In the rows, zero is written as 128.
Here are made-up nodes, facts about them, and rows of numbers that follow some of those facts. Name the node behind each unnamed row.

There are 2 kinds of fact about the nodes: Σ, π.
[vugru,gaplol] Σ flabal
[vugru,ziripek] Σ nifo
[vugru,subuk,gaplol,poputil] Σ flufa
[vugru] Σ dabigum
[klumol,leflom] Σ doste
[klumol] Σ vumom
[klumol] Σ groskol
[klumol,ziripek,rubra] Σ mafluk
[zatri,rubra] Σ ritor
[zatri,rubra] Σ griskes
[zatri,ziripek] Σ takemi
[zatri,dreske] Σ gakezuk
[zatri,guzos,trostuk] Σ gruska
[zatri] Σ tefu
[zatri,gaplol] Σ feker
[zatri,rubra,sifem,gruskem] Σ gustis
[zatri,gograk] Σ bote
[neplesar] Σ grasadrim
[neplesar,sazal] Σ dodram
[neplesar] Σ lenestir
[klestuk,drukun] Σ pomaplus
[klestuk] Σ kloder
[klestuk,tekim,kliskodem] Σ klikin
[stefim,tostir] Σ zosa
[stefim,suba] Σ dadefom
[guzos,bigrezuk] Σ broza
[guzos,trostuk] Σ daskas
[depek,rubra] Σ sastu
[depek] Σ mudi
[depek] Σ skeluta
[depek,gograk,tostir] Σ stotruplu
[subuk,brolal,kliskodem,saskek,dreske] Σ klidruk
[subuk] Σ bregriril
[drukun] Σ mibrok
[drukun] Σ studra
[drukun,tiza] Σ skige
[drukun,brolal] Σ velek
[lezoze,bigra,poputil] Σ kila
[lezoze,fepek,dutru] Σ roklos
[suba] Σ karistim
[suba,tekim,dreske] Σ riri
[gograk] Σ brusker
[gograk,tekim,sazal,sifem,bigra] Σ truzin
[gaplol,dreda] Σ sobi
[brolal] Σ fiklir
[brolal,flabe] Σ stustu
[brolal,flabe] Σ fedrem
[tekim,meplal] Σ drutrun
[ziripek,saskek] Σ tuflem
[ziripek,sazal,dutru] Σ posal
[ziripek] Σ naplam
[nagulak,gruskem] Σ luten
[nagulak,truli] Σ pletror
[sazal] Σ mabriven
[sazal,plezom] Σ rosar
[sazal] Σ bidrel
[rubra] Σ plopon
[fepek,trustu] Σ mutruk
[fepek,truli,poputil] Σ rova
[fepek,flabe,saskek] Σ kinodu
[flabe,bigrezuk,trustu] Σ dakal
[meplal] Σ flosta
[meplal,tiza] Σ baskir
[plezom,truli,gatre] Σ fabadar
[dreda] Σ pugrun
[dreda,saskek,gatre] Σ matres
[tiza] Σ trovu
[tiza] Σ plelur
[tiza] Σ rever
[tiza] Σ ponok
[tiza,dreske] Σ gigol
[dutru] Σ kupo
[dutru] Σ broku
[dutru] Σ vegral
[sifem] Σ braloplar
[bigra] Σ susovi
[poputil] Σ brubam
[poputil] Σ stedefur
[gruli] Σ detram
[gruli] Σ driske
[tostir,dreske] Σ dibun
[tostir,gruskem] Σ skodar
[trustu] Σ kigo
[gatre] Σ sogen
[trostuk] Σ druvofil
[kefem] Σ drilon
[dreske] Σ fuflasi
π 112 <- broku,rever,klestuk,broza,fiklir,plopon,leflom,gograk,braloplar,sogen,skeluta,flufa,skodar,sazal,migril,meplal,daskas,plezom,tiza,brubam,zosa,gakezuk,karistim,dutru,mibrok,riri,kloder,trustu
π 622 <- dibun,vugru,rova,zatri,stefim,kila,stotruplu,griskes,vakles,naplam,studra,rubra,ponok,bidrel,drilon,tefu,sobi,mutruk,dakal,sifem,bigra,gruli,pletror,gunos,kliskodem,gruskem,kefem,detram
π 535 <- klumol,stustu,doste,lenestir,subuk,drukun,bregriril,flabe,skekebu,bote,poputil,mabriven,truzin,mafluk,feker,flabal
π 965 <- dodram,pesir,neplesar,klikin,flosta,posal,depek,suba,gaplol,grido,filenuk,truli,stedefur,vugrok,bigrezuk,nifo,rosar,dreske
π 220 <- skige,baskir,luten,fuflasi,bemi,mudi,tekim,kigo,nagulak,dabigum,grasadrim,matres,fabadar,dreda,gafak,brusker,druvofil,fedrem,vemavul,saskek,klidruk,gatre,gruska,dadefom
π 401 <- vumom,guzos,gigol,tuflem,skugrobu,lezoze,pugrun,roklos,susovi,velek,pomaplus,ritor,brolal,ziripek,trovu,groskol,fepek,plelur,sastu,kinodu,gustis,drutrun,takemi,driske,tostir,kupo,vegral,trostuk

Some rows with their names:
gatre: [135 145 147 114 131 127 115 139 117 124 136 121 122 118 124 134 150 118
 146 139 101 125 115 121 127  87 120 119 111 132 143 148 153]
gruskem: [137 143 140 101 136 122 120 126 138 105 145 135 121 128 132 129 155 112
 124 139 107 131 155 114 130 100 127 146 118 146 147 134 122]
zatri: [137 139 138 104 130 122 122 124 133 109 145 134 124 126 135 131 154 113
 123 137 105 132 148 115 126 100 125 143 121 146 146 129 124]
plezom: [135 166 130 117 125 122 109 143 122 101 140 115 117 133 132 124 135 120
 135 140 106 113 138 129 138 102 136 123 103 138 143 126 157]
saskek: [136 139 143 120 130 124 119 133 125 125 138 122 121 122 127 135 152 117
 141 139 102 124 114 119 125  86 122 123 110 135 143 149 151]
sobi: [122 123 141 124 118 127 133 116 110 131 125 134 130 115 137 120 123 133
 119 106 120 138 128 132 117 148 124 123 145 120 131 115 117]
skeluta: [120 129 112 142 137 138 121 124 144 118 146 145 126 124 140 118 121 124
 138 113 162 130 156 128 144 156 146 133 141 137 108 140 110]
mudi: [125 117 126 138 150 142 122 130 139 138 136 150 130 112 128 124 134 121
 150 117 155 143 142 120 139 144 131 132 149 130 109 161 102]
fuflasi: [126 116 128 143 139 136 130 120 137 143 120 134 126 115 120 123 122 127
 140 114 138 139 113 118 129 141 135 127 138 126 116 152 116]
broku: [115 139 126 143 114 131 118 134 105 125 125 123 127 123 139 114 105 137
 132 107 135 124 124 145 130 151 134 112 134 117 121 114 140]
vumom: [125  85 109 156 103 138 109 154 129 142 127 143 158 135 157 116 122 153
 126 133 155 130 114 148 119 101  92 157 136 149  91  94 106]
mabriven: [128 146 131 148 136 144 127 142 110 137 100 132 138 118 121 123 111 131
 123 132 138 140 148 145 128 146 123 120 126 104 124 123 120]
drilon: [138  68  27  99 132 120 110 167  65 119 149 137 181  97  75 187 116 127
 120 105 149 148 113  89 165 144 155  76 168 137 230  80  73]
fabadar: [124 128 140 135 129 134 123 132 108 144 119 128 126 110 126 121 123 129
 145 112 130 137 113 132 125 138 125 112 139 116 119 141 130]
kloder: [124 121 116 154 118 126 138 113 142 127 116 114 125 132 121 117 101 136
 117 114 135 121 107 121 131 146 150 126 119 129 124 121 136]
braloplar: [118 135 116 142 129 135 122 125 131 122 135 132 127 124 138 116 114 130
 134 114 149 127 140 132 139 153 141 127 135 131 114 129 123]
grido: [118 131 138 123 130 107 134 134 135 127 133 131 126 135 122 135 131 125
 131 145 120 118 126 132 132 126 119 118 123 132 123 128 122]
griskes: [124 118 133 126 127 130 126 118 128 126 133 147 132 117 138 117 127 127
 121 109 132 143 142 126 124 148 126 138 146 132 123 122 100]
stotruplu: [128 123 130 123 136 133 129 115 137 123 131 144 130 120 131 117 128 123
 121 113 138 146 153 120 129 152 133 144 148 132 123 130  93]
studra: [131 108 131 140 117 121 148 105 137 136 103 119 130 127 116 120 108 135
 100 113 115 137 103 113 116 146 140 135 129 128 136 111 114]

Rows to name:
No name comes twice in this set of rows, the named rows included.
[136 144 122 130 122 116 129 123 150 107 135 106 117 144 120 131 129 123
 120 143 107 110 117 110 134  97 150 134  90 147 146 127 156]	klestuk
[122 143 145 108 126 102 131 136 132 118 149 128 122 139 128 142 147 120
 132 154 103 111 128 133 132 103 116 115 111 138 138 131 138]	gaplol
[139 147 144 102 129 122 120 130 128 107 134 125 123 129 127 126 147 118
 122 139  95 129 142 117 126 101 124 138 115 138 152 126 131]	bigra
[138 145 142 114 141 130 113 139 131 118 143 128 119 122 125 135 157 113
 147 141 109 126 129 117 132  92 125 127 114 138 137 158 140]	nagulak
[125 115 134 144 129 134 131 120 125 143 118 128 125 113 123 125 123 131
 137 112 131 135 105 123 124 137 128 120 136 122 121 143 128]	klidruk
[125 116 111 157  99 118  87 170 146 103 140 149 151 127 172 125 141 127
 121 150 128 108 114 138 130  44 102 164  88 184 114  86 132]	leflom
[143 144 134 103 150 124 126 122 157 103 145 134 122 134 122 128 155 106
 123 144 112 135 164 101 136 107 140 155 117 151 143 145 109]	stefim
[134 141 146 104 121 117 122 127 122 109 141 128 124 126 135 131 151 119
 122 135  95 128 135 120 121  97 120 135 117 138 152 121 135]	vugru
[126 122 130 140 143 141 121 128 133 140 127 143 128 114 125 122 129 124
 144 116 144 141 132 121 133 143 130 127 144 124 112 154 111]	brusker
[133 106 126 142 125 123 147 106 150 134 101 122 126 132 109 118 105 132
 102 118 121 140 109 106 121 146 144 144 125 132 133 118 104]	ponok
[124 128 126 148 140 142 139 119 127 136 126 142 137 117 128 134 125 127
 123 127 153 136 153 140 124 145 125 124 133 120 124 134 116]	bote
[135 104 120 135 119 135 145 112 132 149 117 108 130 150 117 124 115 150
 121 123 132 128 104 129 117 143 130 129 136 117 122 123 135]	velek

The same nodes again, as new rows of numbers:
Known rows:
leflom: [ 59 208 101 188 161 130 127 147 184 106 173 108 114 110 165 154 107 141
 149 103 120 155 118 164  67 131  86 134 141 108 120 107 146]
meplal: [ 59 201  99 183 138 142 140 149 171 105 177 107 122 121 167 156 109 127
 150  96 106 139 110 151  67 126  83 131 165 117 126 115 116]
trustu: [ 45 224 203 161 132 142 120 137 198 107 173  94 100  99 176  80  99 168
 148  90 134 151 116 114  71 127  61 159 174 113 124 125 106]
poputil: [153 210 224 195 152 121 128 155 122 106 169 124  93 133 135 101  96  92
 157 118 119 146 107 130  69 109  83 143 158 108 109 162 123]
klestuk: [ 54 206  65 196 146 142 147 153 175 105 177 102 127 127 140 159 102 136
 149  96 104 124 117 156  70 130  71 124 164 125 141 121 112]
zatri: [ 99 225 150 180 187 126 136 154 171 103 142 119 111  96 159 173 135  73
 135  93 131 134 108 163  67 117 107 109 113 105 147 105 182]
pomaplus: [ 83  38  77  98 153 134 124 121 118 145 111 117 154 148 119 153 131 164
 120 125 110 128 144 126 168 139 146 118 121 139 131 132 109]
mutruk: [163 203 216  89  96 125 120 120 115 132  92 154 100  95 126  83 135  83
 121 117 138 115 110  97 175 109 144 143 142 134 146 137 109]
fedrem: [206  95 183  85  83 141 121 115 151 122 131 113 131 145 104  82 135 155
 111 127 149  89 144  93 181 142  94 144 118 141 144 132 112]
vugrok: [ 93  70  82 111 122 125 123 116 108 148 107 127 148 147 121 124 133 160
 122 139 122 151 148 131 151 138 125 126 117 138 120 134 118]
stustu: [130 119  68 105  75 138 118 120 134 138 108 136 117 101 102  86 122 139
 110 138 114 120 130 115 156 124 142 144 148 139 150 160 104]
griskes: [179 187 116 100 104 119 119 122 103 123  93 162 123  98 104 133 143  68
 112 135 130 116 114 127 173 115 176 113 110 120 148 105 151]
kila: [214 168 244 130 100 120 129 125  86 133  91 173 102 119 130 111 141  67
 149 138 132 106 107  95 167 108 161 126 153 142 137 170 105]
drutrun: [ 80  43  68 105 130 137 132 122 107 148 106 123 154 149 135 169 137 150
 120 124 113 123 134 121 164 136 144 113 137 144 121 137 106]
sogen: [134  66  66 109  81 116 118 118 100 147 118 142 127 136 105 113 130 144
 128 159 126 145 134 137 117 124 163 136 123 133 119 156 133]
rever: [116  63  51 111  84 129 119 117 107 146 116 140 138 127 118 129 133 142
 116 153 120 137 133 135 133 129 156 135 131 137 131 149 123]
rova: [207 191 234  96 118 108 121 127  92 133  90 167  94 110 101  80 132  73
 147 141 145 127 111 100 162 106 168 140 123 128 141 158 114]
klikin: [ 91  56  40 165 117 143 145 117 102 143 106 117 156 150  96 155 128 153
 119 124 104 115 144 132 171 140 114 111 137 147 146 156 104]
daskas: [ 70 102  41  85  77 125 119 115 164 144 120 123 141 101 156 115 135 162
 103 133 141 149 144 142 142 141 141 147 131 127 131 113 130]
truzin: [188  77  46 178  77 141 150 122  81 138 101 173 149 126 169 179 144  59
 126 155 111  91 106 119 114 111 177 109 172 146 115 167 107]

Rows to name:
No name comes twice in this set of rows, the named rows included.
[161  99  49 129  79 131 120 121  98 136 113 151 120 117  90 106 129 121
 118 159 111 125 132 135 134 120 169 130 121 135 147 150 126]	bregriril
[104 220 102 188 178 142 127 162 149 106 179 103  97 126  88 107  95 159
 154 113 105 137 128 163  69 119  95 126 123 111 151 129 131]	subuk
[116  65  36 109  84 123 120 118  98 145 121 149 146 123 126 155 140 124
 112 153 128 137 129 157 113 133 171 122 121 132 124 123 147]	skodar
[215  95 166  96  84 120 125 115 113 125 135 127 132 147 117 119 143 114
 113 153 170  98 132 104 165 142 140 127 104 130 113 110 180]	luten
[ 87  54  52  92 135 115 128 119 108 144 113 131 158 142 166 179 141 129
 111 134 134 138 134 160 136 140 174 106 111 127 100 104 164]	gustis
[107  55  37 151  79 142 127 121 105 140 118 137 149 132 104 160 138 118
 114 145 105 116 128 140 148 133 152 118 150 143 144 152 113]	riri
[102  40 230  88 147 117 125 121 108 149  98 129 129 149 170 104 127 158
 149 127 145 143 119  98 148 116 127 142 160 143  88 175 105]	roklos
[ 56 205 120 187 196 134 149 134 169 108 172 103 142 137 173 170 117 140
 150  98 122 160 120 167  67 138  75 121 134 113 103 109 137]	depek
[205 193 211 100 123 108 121 125  91 128  95 172 103 105  99 100 138  69
 131 145 146 129 110 111 158 107 176 127 109 122 140 124 142]	pletror
[179 102  56 133  89 113 119 122  89 139 119 160 112 121  87 109 129 116
 121 167 121 136 134 145 106 117 178 129 111 122 141 141 171]	flabal

Now the same nodes, written a new way:
Some nodes and their rows:
gaplol: [163 162 128 139 190 119 164 118 148 120 130 138 135]
meplal: [100 146 129 128 163 163 146 142 124 157 166 124 142]
susovi: [145 124 128 143 108 150 129 144 119 121 133 104 111]
truzin: [143 126 107 134 147 142 119 105 119 112 122 110 137]
naplam: [172 116 129 121 136 114 136 179 134  76 152 106 124]
klikin: [166 139 126 124 180 145 147 131 113  93 111 104 156]
klumol: [116 153  86 114 163 111 171  87 133 122 171 109 100]
saskek: [121 126 105 137 152 135 128 131 145 159 162 147 120]
gatre: [128 129 107 141 147 134 122 127 152 158 163 151 120]
kloder: [115 118 120 131 138 163 125 151 113 134 132  97 151]
gakezuk: [125 120 107 140 125 137 128 142 125 133 130  91 140]
vumom: [130 131  92 115 106 120 168 130 109 105 161  66  87]
sifem: [157 142 145 123 160 120 153 179 153 100 180 141 117]
migril: [123 135 115 142 133 138 131 139 133 146 146 109 134]
luten: [134 106  92 135 129 136 111 132 126 135 138 111 129]
tefu: [167 112 129 124 138 116 140 184 135  79 144 108 125]
feker: [141 118 102 137 143 135 126 109 128 113 112 109 130]
poputil: [133 142 119 146 166 134 138 106 149 141 138 149 123]
rever: [109 118 120 121 144 173 129 152 101 131 137  90 156]
rova: [174 114 138 131 138 119 128 186 142  84 141 119 130]

Name these rows:
No name comes twice in this set of rows, the named rows included.
[125 144 135 135 132 149 155 142 132 143 163 132  99]	tostir
[130  95  97 135 135 145 111 140 126 140 128 120 133]	fedrem
[152 108 144 111 159 153 138 200 117  84 146 113 143]	studra
[127 149 122 154 139 129 130 130 149 158 158 129 131]	dutru
[163 113 135 114 146 131 139 188 127  78 151 109 130]	dibun
[166 166 131 141 190 120 156 117 149 120 134 142 136]	truli
[122 121 109 134 130 143 131 143 120 131 137  91 140]	zosa
[147 141 145 114 171 131 159 184 144 104 184 140 120]	stefim
[141 108  98 140 126 136 100 133 131 135 136 117 131]	fabadar
[122 134 125 158 147 130 144 139 156 165 142 138 127]	trustu
[194 172 128 137 154 137 103 104 118  83 139 103 158]	dodram
[153 137 138 119 160 111 160 176 151 102 182 135 110]	rubra
[133 146 132 142 127 138 155 138 139 143 162 131  95]	ziripek
[113 147 119 143 144 134 144 134 143 156 165 124 127]	gograk

